[[131 135 127 109 127]
 [127 135 133 124 105]
 [124 129 132 121 119]
 [126 121 130 119 125]
 [120 130 123 130 123]]
:
[[120 130 123 130 123]
 [131 135 127 109 127]
 [127 135 133 124 105]
 [124 129 132 121 119]
 [126 121 130 119 125]]

[[103 127 136 145 115 126 136 145 131 118 112]
 [146 133 137 149 115 118 131 126 147 123 111]
 [ 98 139 121 136 125 119 127 147 145 130 130]
 [101 140 138 140 122 122 129 141 143 137 115]
 [101 136 126 147 117 113 125 143 134 133 119]]
:
[[101 136 126 147 117 113 125 143 134 133 119]
 [103 127 136 145 115 126 136 145 131 118 112]
 [146 133 137 149 115 118 131 126 147 123 111]
 [ 98 139 121 136 125 119 127 147 145 130 130]
 [101 140 138 140 122 122 129 141 143 137 115]]

[[135 107 106 120 124 121 141 146 127 128]
 [118 146 133 114 111 133 149 129 123 113]
 [121 112 107 114 144 144 115 144 136 139]
 [121 138 136 110 136 147 133 110 126 147]
 [125 121 116 113 145 148 144 117 115 139]
 [106 141 122 150 124 126 147 113 112 144]
 [146 134 112 107 150 127 118 115 141 121]
 [113 133 144 143 130 115 123 145 128 140]]
:
[[113 133 144 143 130 115 123 145 128 140]
 [135 107 106 120 124 121 141 146 127 128]
 [118 146 133 114 111 133 149 129 123 113]
 [121 112 107 114 144 144 115 144 136 139]
 [121 138 136 110 136 147 133 110 126 147]
 [125 121 116 113 145 148 144 117 115 139]
 [106 141 122 150 124 126 147 113 112 144]
 [146 134 112 107 150 127 118 115 141 121]]

[[147 115 121 130 151 121]
 [142 115 145 150 130 122]
 [152 121 145 137 116 126]]
:
[[152 121 145 137 116 126]
 [147 115 121 130 151 121]
 [142 115 145 150 130 122]]

[[148 139 132 129 128 128 128 128 128 128 127 128 128 128 128 128]
 [128 128 128 128 128 128 128 128 130 134 143 153 156 150 141 133]
 [134 142 152 156 152 142 134 130 128 128 128 128 128 128 128 128]
 [128 129 131 136 146 155 155 148 138 131 129 128 128 128 128 128]]
:
[[128 129 131 136 146 155 155 148 138 131 129 128 128 128 128 128]
 [148 139 132 129 128 128 128 128 128 128 127 128 128 128 128 128]
 [128 128 128 128 128 128 128 128 130 134 143 153 156 150 141 133]
 [134 142 152 156 152 142 134 130 128 128 128 128 128 128 128 128]]

[[119 112 124 123 124 118 152 112 101]
 [122 131 123 124 122 137 144 131 119]
 [131 124 134 134 135 123 132 123 123]
 [141 137 141 142 142 131 117 136 141]]
:
[[141 137 141 142 142 131 117 136 141]
 [119 112 124 123 124 118 152 112 101]
 [122 131 123 124 122 137 144 131 119]
 [131 124 134 134 135 123 132 123 123]]

[[106 128 128 113 128 130 134 129 130 124 132]
 [107 128 130 115 128 128 133 128 132 123 128]
 [124 128 129 133 127 123 126 129 128 127 131]
 [115 122 129 123 128 128 130 135 128 131 120]
 [107 128 129 128 134 129 134 129 130 124 132]]
:
[[107 128 129 128 134 129 134 129 130 124 132]
 [106 128 128 113 128 130 134 129 130 124 132]
 [107 128 130 115 128 128 133 128 132 123 128]
 [124 128 129 133 127 123 126 129 128 127 131]
 [115 122 129 123 128 128 130 135 128 131 120]]
---
[[142 145 105 148]
 [116 115 136 119]
 [122 141 113 150]
 [114 130 125 143]
 [119 111 147 108]]
:
[[115 136]
 [141 113]]

[[126 128 128 128 126]
 [124 124 135 135 131]
 [106 131 120 144 118]
 [127 126 129 129 126]
 [141 127 127 126 150]]
:
[[124 135]
 [131 120]]

[[107 116 110]
 [107 114 112]
 [152 108 113]
 [121 146 136]]
:
[[114 112]
 [108 113]]

[[105 118 143 140 127]
 [105 106 114 143 152]
 [105 107 117 141 152]
 [105 152 107 130 121]]
:
[[106 114]
 [107 117]]

[[144 150 107]
 [150 146 112]
 [145 113 148]]
:
[[146 112]
 [113 148]]

[[148 139 138]
 [136 109 111]
 [150 140 141]
 [128 133 129]
 [111 136 123]]
:
[[109 111]
 [140 141]]

[[126 149 105 133]
 [117 131  99 112]
 [121 143  99 124]
 [126 113 135 118]
 [116 110 115 101]]
:
[[131  99]
 [143  99]]

[[108 121 133]
 [ 98 114 129]
 [146 127 133]]
:
[[114 129]
 [127 133]]
